Below are the code and all the weights of a small trained network. Each question names an input and a class and asks about switching units off, where a switched-off unit gives its printed mean instead of its output.

import numpy as np


def w(rows, s, z=0):
    codes = np.array(rows[::2]) - 128.0
    scale = np.full(codes.shape[1], s)
    scale[-1] = z or s
    return codes * scale


def norm(h):
    return h / np.sqrt((h * h).mean(-1, keepdims=True) + 1e-5)


def f(y):
    return np.maximum(y, 0)


def log_softmax(a):
    a = a - a.max(-1, keepdims=True)
    return a - np.log(np.exp(a).sum(-1, keepdims=True))


def net(x, mask):
    res = np.array(x, float).reshape(1, 8) / 4 @ E
    u = 0
    for l in range(2):
        y = f(norm(res) @ A[l][:, :-1].T + A[l][:, -1])
        res = res + np.where(mask[u : u + 12], y, B[l][:, -1]) @ B[l][:, :-1]
        u += 12
    return log_softmax(norm(res)[-1] @ U[:, :-1].T + U[:, -1])


A, B = {}, {}
E = w([
[128,129,129,129,126,129,129,128,128,127],'x0',
[242,222,113,156,59,123,60,80,236,156],'x1',
[136,87,210,83,3,104,83,174,119,75],'x2',
[126,216,152,176,140,65,125,132,70,44],'x3',
[37,84,206,193,166,32,37,75,188,203],'x4',
[125,127,129,126,123,124,130,124,128,128],'x5',
[190,111,127,43,155,117,62,13,14,147],'x6',
[122,201,182,87,131,118,158,173,101,222],'x7',
],0.0047)
A[0] = w([
[96,157,150,191,161,160,160,198,173,59,75],'0.n1',
[150,51,80,163,168,160,71,106,160,30,1],'0.n2',
[74,92,150,114,138,135,161,163,142,101,92],'0.n3',
[99,82,127,171,160,83,56,133,159,138,179],'0.n4',
[101,150,134,162,99,188,143,158,225,92,48],'0.n5',
[151,108,134,224,134,135,127,92,115,31,112],'0.n6',
[121,238,198,103,136,132,120,196,60,212,98],'0.n7',
[121,13,101,49,86,236,129,108,202,228,57],'0.n8',
[186,200,78,156,76,105,78,166,182,138,49],'0.n9',
[170,154,59,124,170,182,167,140,111,120,99],'0.n10',
[117,254,164,164,144,63,113,121,54,36,34],'0.n11',
[196,108,107,83,63,149,218,161,126,34,48],'0.n12',
],0.0065,0.0047)
B[0] = w([
[147,110,77,126,112,99,117,182,105,226,187],'0.n1',
[103,121,107,111,59,48,232,51,161,105,167],'0.n2',
[158,135,144,195,114,135,138,141,104,122,178],'0.n3',
[86,216,94,97,99,213,133,144,131,91,242],'0.n4',
[143,144,110,171,81,105,145,191,77,204,183],'0.n5',
[128,118,116,83,129,79,179,117,196,114,186],'0.n6',
[117,68,74,105,70,89,205,55,213,61,222],'0.n7',
[165,191,109,121,208,3,122,208,182,6,253],'0.n8',
[153,82,189,187,172,215,173,132,148,70,198],'0.n9',
[43,196,118,119,128,177,99,93,145,118,197],'0.n10',
[160,100,79,72,221,97,81,224,217,98,205],'0.n11',
[49,196,129,89,114,189,84,130,137,135,214],'0.n12',
],0.0066,0.0049)
A[1] = w([
[203,76,137,66,139,93,81,31,24,152,63],'1.n1',
[253,165,176,164,87,156,64,70,171,184,59],'1.n2',
[150,148,169,91,145,102,207,138,154,196,70],'1.n3',
[145,71,202,125,44,158,85,196,100,131,5],'1.n4',
[18,111,195,195,146,58,39,90,183,159,129],'1.n5',
[121,141,151,95,49,93,101,193,147,74,115],'1.n6',
[113,187,52,191,227,164,183,125,152,171,98],'1.n7',
[74,152,94,125,100,105,170,67,178,58,118],'1.n8',
[61,115,167,87,125,126,134,186,50,83,37],'1.n9',
[150,148,206,136,97,133,101,159,148,65,31],'1.n10',
[56,31,130,132,181,125,184,157,33,140,128],'1.n11',
[168,157,87,51,176,119,61,76,106,71,128],'1.n12',
],0.0073,0.002)
B[1] = w([
[86,152,89,208,69,97,126,185,120,162,163],'1.n1',
[147,112,156,187,189,160,202,130,118,63,174],'1.n2',
[119,56,85,145,69,108,159,106,95,90,154],'1.n3',
[93,122,121,147,142,78,55,78,72,130,157],'1.n4',
[145,189,51,41,105,212,172,167,85,92,197],'1.n5',
[132,97,129,121,183,115,96,52,76,182,239],'1.n6',
[129,72,193,100,106,88,30,78,58,126,231],'1.n7',
[136,95,195,102,113,130,176,131,109,189,253],'1.n8',
[170,139,135,175,170,157,133,81,194,129,186],'1.n9',
[104,116,116,126,171,123,122,82,99,159,180],'1.n10',
[255,180,162,191,106,160,123,106,213,106,182],'1.n11',
[78,116,133,176,96,125,134,214,152,175,244],'1.n12',
],0.0087,0.0071)
U = w([
[209,154,187,233,168,189,178,92,159,65,125],'0',
[89,228,70,39,88,250,136,137,82,105,117],'1',
[93,137,92,243,48,92,130,227,105,208,101],'2',
[151,128,100,56,217,39,112,187,179,68,100],'3',
[117,80,130,92,39,77,254,40,149,121,98],'4',
[112,100,175,130,154,101,34,19,36,167,92],'5',
[121,120,192,126,138,155,132,137,124,184,255],'6',
],0.0099,0.0084)

Each question gives the input, the list of numbers given to net, and the class t.
The units are the neurons (one row each of A and B). Each row of codes is followed by its name. A weight is (code - 128) times the scale printed after its matrix; where a second scale follows, it is the last column's (A, B and U).
mask holds one flag per neuron, layer by layer. A switched-off neuron (its flag False) gives its mean, the last column of its row in B, instead of its output. The means were averaged over made-up inputs and are rounded, as every weight is.
A unit's drop is (log p(t) with every unit on - log p(t) with that unit switched off) / (log p(t) with every unit on - log p(t) with every unit switched off).
The circuit of an input: a set's keep is (log p(t) with only the set's units on - log p(t) with every unit switched off) / (log p(t) with every unit on - log p(t) with every unit switched off). Starting from the 12 units with the biggest drops (on a tie, the unit counted first), units are removed one at a time, each time the one whose removal leaves the highest keep (on an exact tie, the one counted first), for as long as the keep stays at least 0.8.
circuit, biggest first: the units of the circuit, biggest drop first
unit that matters most: the unit with the biggest drop
k most important neurons: the k neurons with the biggest drops, biggest first
top k neurons in layer l: the k neurons of layer l with the biggest drops, biggest first
input [-8,-6,-6,-6,-2,-5,6,7], class 4: 4 most important neurons	(0.n7, 1.n3, 1.n6, 0.n11)
input [-8,-7,-7,3,1,3,8,-6], class 2: circuit, biggest first	(1.n1, 1.n12)
input [3,4,8,-6,8,7,2,-5], class 1: 2 most important neurons	(1.n5, 1.n7)
input [-1,5,8,0,3,8,-6,-4], class 5: 3 most important neurons	(1.n4, 1.n6, 1.n12)
input [-3,-6,-1,4,1,-6,3,5], class 0: circuit, biggest first	(1.n11)
input [-7,-2,-2,-8,-7,-2,-3,-6], class 3: top 2 neurons in layer 1	(1.n5, 1.n7)
input [-5,6,-1,2,1,5,-5,3], class 0: top 2 neurons in layer 1	(1.n2, 1.n12)
input [4,0,-5,4,-7,7,-7,-5], class 1: 4 most important neurons	(0.n12, 0.n10, 1.n12, 1.n1)
input [2,-7,-3,8,8,-2,6,-5], class 1: 2 most important neurons	(1.n5, 0.n8)
input [-7,6,-6,-7,4,1,1,-3], class 3: top 4 neurons in layer 1	(1.n6, 1.n11, 1.n9, 1.n7)
input [-1,-3,1,3,4,-2,-5,-8], class 4: top 2 neurons in layer 0	(0.n2, 0.n6)
input [-1,-3,1,-6,-3,0,-2,7], class 4: 4 most important neurons	(0.n7, 0.n11, 1.n3, 1.n8)
input [-4,0,6,-7,-6,-4,8,7], class 2: 3 most important neurons	(1.n12, 1.n1, 0.n4)
input [-3,4,7,-2,0,-1,-1,-6], class 5: unit that matters most	1.n6
input [-7,-1,-4,1,-1,5,-7,-6], class 2: 3 most important neurons	(0.n1, 0.n5, 0.n7)
input [8,0,4,4,0,0,4,-5], class 4: 4 most important neurons	(0.n2, 0.n6, 0.n8, 1.n7)
input [1,4,7,-8,5,7,4,-7], class 3: 4 most important neurons	(0.n8, 1.n7, 0.n7, 1.n5)
input [-7,-1,7,5,5,-8,-1,-8], class 4: top 3 neurons in layer 1	(1.n7, 1.n8, 1.n5)
input [1,-4,-1,3,-4,-2,-4,-7], class 4: 3 most important neurons	(0.n2, 0.n6, 1.n12)
input [5,4,-3,2,-6,-1,-6,-1], class 1: 3 most important neurons	(0.n12, 1.n12, 0.n10)
input [-1,-5,2,4,-4,0,2,-1], class 0: circuit, biggest first	(1.n9)
input [2,8,6,7,-6,8,3,4], class 0: circuit, biggest first	(0.n9, 1.n2)
input [-7,-8,-1,-4,-7,2,-3,8], class 0: circuit, biggest first	(1.n11, 1.n9)
